| -1.31 | -1.20 |  3.00 | -0.33 |
| -1.80 |  4.16 |  2.05 | -2.62 |
| -2.85 |  1.10 |  4.92 | -3.81 |
|  5.19 |  5.51 | -2.39 |  4.18 |
| -0.84 | -3.86 |  2.74 |  5.41 |
->
| 4.16 | 2.05 |
| 1.10 | 4.92 |

|  0.14 |  4.80 | -1.04 |
| -0.81 |  0.12 |  3.26 |
|  4.58 |  2.17 | -1.74 |
->
|  0.12 |  3.26 |
|  2.17 | -1.74 |

|  0.86 | -0.21 | -1.23 |
|  3.95 | -0.11 | -5.03 |
|  0.78 |  3.54 |  1.00 |
->
| -0.11 | -5.03 |
|  3.54 |  1.00 |

| -0.13 | -2.58 |  0.16 | -0.56 |
| -0.13 | -2.01 |  0.16 | -0.56 |
| -0.13 | -4.54 |  0.16 | -0.70 |
| -0.13 |  3.13 |  0.16 | -0.21 |
| -0.13 | -4.53 |  0.16 | -0.69 |
->
| -2.01 |  0.16 |
| -4.54 |  0.16 |

|  3.76 | -0.71 |  5.29 |
|  4.54 | -2.39 |  3.25 |
|  4.51 | -2.47 |  3.12 |
->
| -2.39 |  3.25 |
| -2.47 |  3.12 |

|  0.24 |  0.23 |  2.42 |  1.19 |
|  0.66 | -0.98 | -1.24 |  0.12 |
|  1.34 | -0.35 | -1.07 |  1.05 |
| -1.89 | -3.29 |  0.96 | -4.16 |
->
| -0.98 | -1.24 |
| -0.35 | -1.07 |

| -4.56 | -1.78 |  1.86 |  0.37 |
| -4.61 | -2.02 |  1.37 |  0.21 |
| -4.59 | -1.27 |  3.07 |  0.69 |
->
| -2.02 |  1.37 |
| -1.27 |  3.07 |

| -1.48 | -0.80 | -0.50 |
|  5.29 |  2.48 | -0.24 |
|  5.46 |  1.72 |  1.08 |
->
|  2.48 | -0.24 |
|  1.72 |  1.08 |

| -2.74 |  1.44 |  0.81 |
|  1.55 | -1.09 | -5.80 |
| -3.33 | -1.62 |  0.23 |
->
| -1.09 | -5.80 |
| -1.62 |  0.23 |
---
| -0.38 |  0.06 |  0.21 |
| -0.57 | -5.00 |  1.66 |
| -0.30 | -2.16 |  0.45 |
| -0.59 |  3.43 | -1.59 |
|  0.15 | -0.79 | -0.66 |
->
| -5.00 |  1.66 |
| -2.16 |  0.45 |

| -2.98 | -3.04 |  0.41 |  5.40 |
|  1.36 |  0.55 | -1.92 |  1.39 |
|  1.27 | -3.80 | -0.99 | -0.90 |
| -0.08 |  0.62 |  4.28 | -3.56 |
->
|  0.55 | -1.92 |
| -3.80 | -0.99 |

| -4.48 | -2.88 |  3.56 |
|  2.87 |  1.75 |  4.11 |
|  2.79 |  1.54 |  4.06 |
|  0.87 |  2.41 | -4.00 |
->
| 1.75 | 4.11 |
| 1.54 | 4.06 |

| -2.38 |  5.89 | -4.06 |  3.40 | -4.21 |
| -3.34 |  2.22 | -3.85 |  3.47 | -0.57 |
|  4.96 | -4.58 | -3.82 |  4.76 |  4.71 |
| -2.01 |  2.41 |  3.75 | -4.16 | -2.76 |
->
|  2.22 | -3.85 |
| -4.58 | -3.82 |

|  3.21 |  1.35 | -1.47 | -3.72 |
|  4.06 | -1.63 | -2.33 | -0.69 |
|  2.11 |  4.73 | -4.89 | -3.43 |
| -0.46 | -0.08 | -4.44 |  4.50 |
->
| -1.63 | -2.33 |
|  4.73 | -4.89 |

|  4.26 | -0.44 |  0.30 |  0.47 |  0.14 |
|  0.30 |  4.37 | -0.12 | -0.20 | -4.29 |
| -4.06 |  0.42 | -0.28 | -0.41 | -0.16 |
| -0.72 | -0.25 |  4.31 | -4.23 | -0.27 |
| -0.42 | -4.41 |  0.09 |  0.22 |  4.36 |
->
|  4.37 | -0.12 |
|  0.42 | -0.28 |

|  0.23 |  5.82 |  3.15 | -0.79 | -1.83 |
|  1.46 |  3.19 |  2.94 |  0.82 |  0.82 |
|  3.89 | -0.32 |  1.37 |  3.79 |  0.12 |
->
|  3.19 |  2.94 |
| -0.32 |  1.37 |

| -0.68 |  0.22 |  0.94 |
| -0.69 |  0.22 |  0.94 |
|  3.94 |  0.43 |  1.94 |
| -0.02 | -4.63 | -2.48 |
| -0.01 |  4.36 |  2.28 |
->
| 0.22 | 0.94 |
| 0.43 | 1.94 |
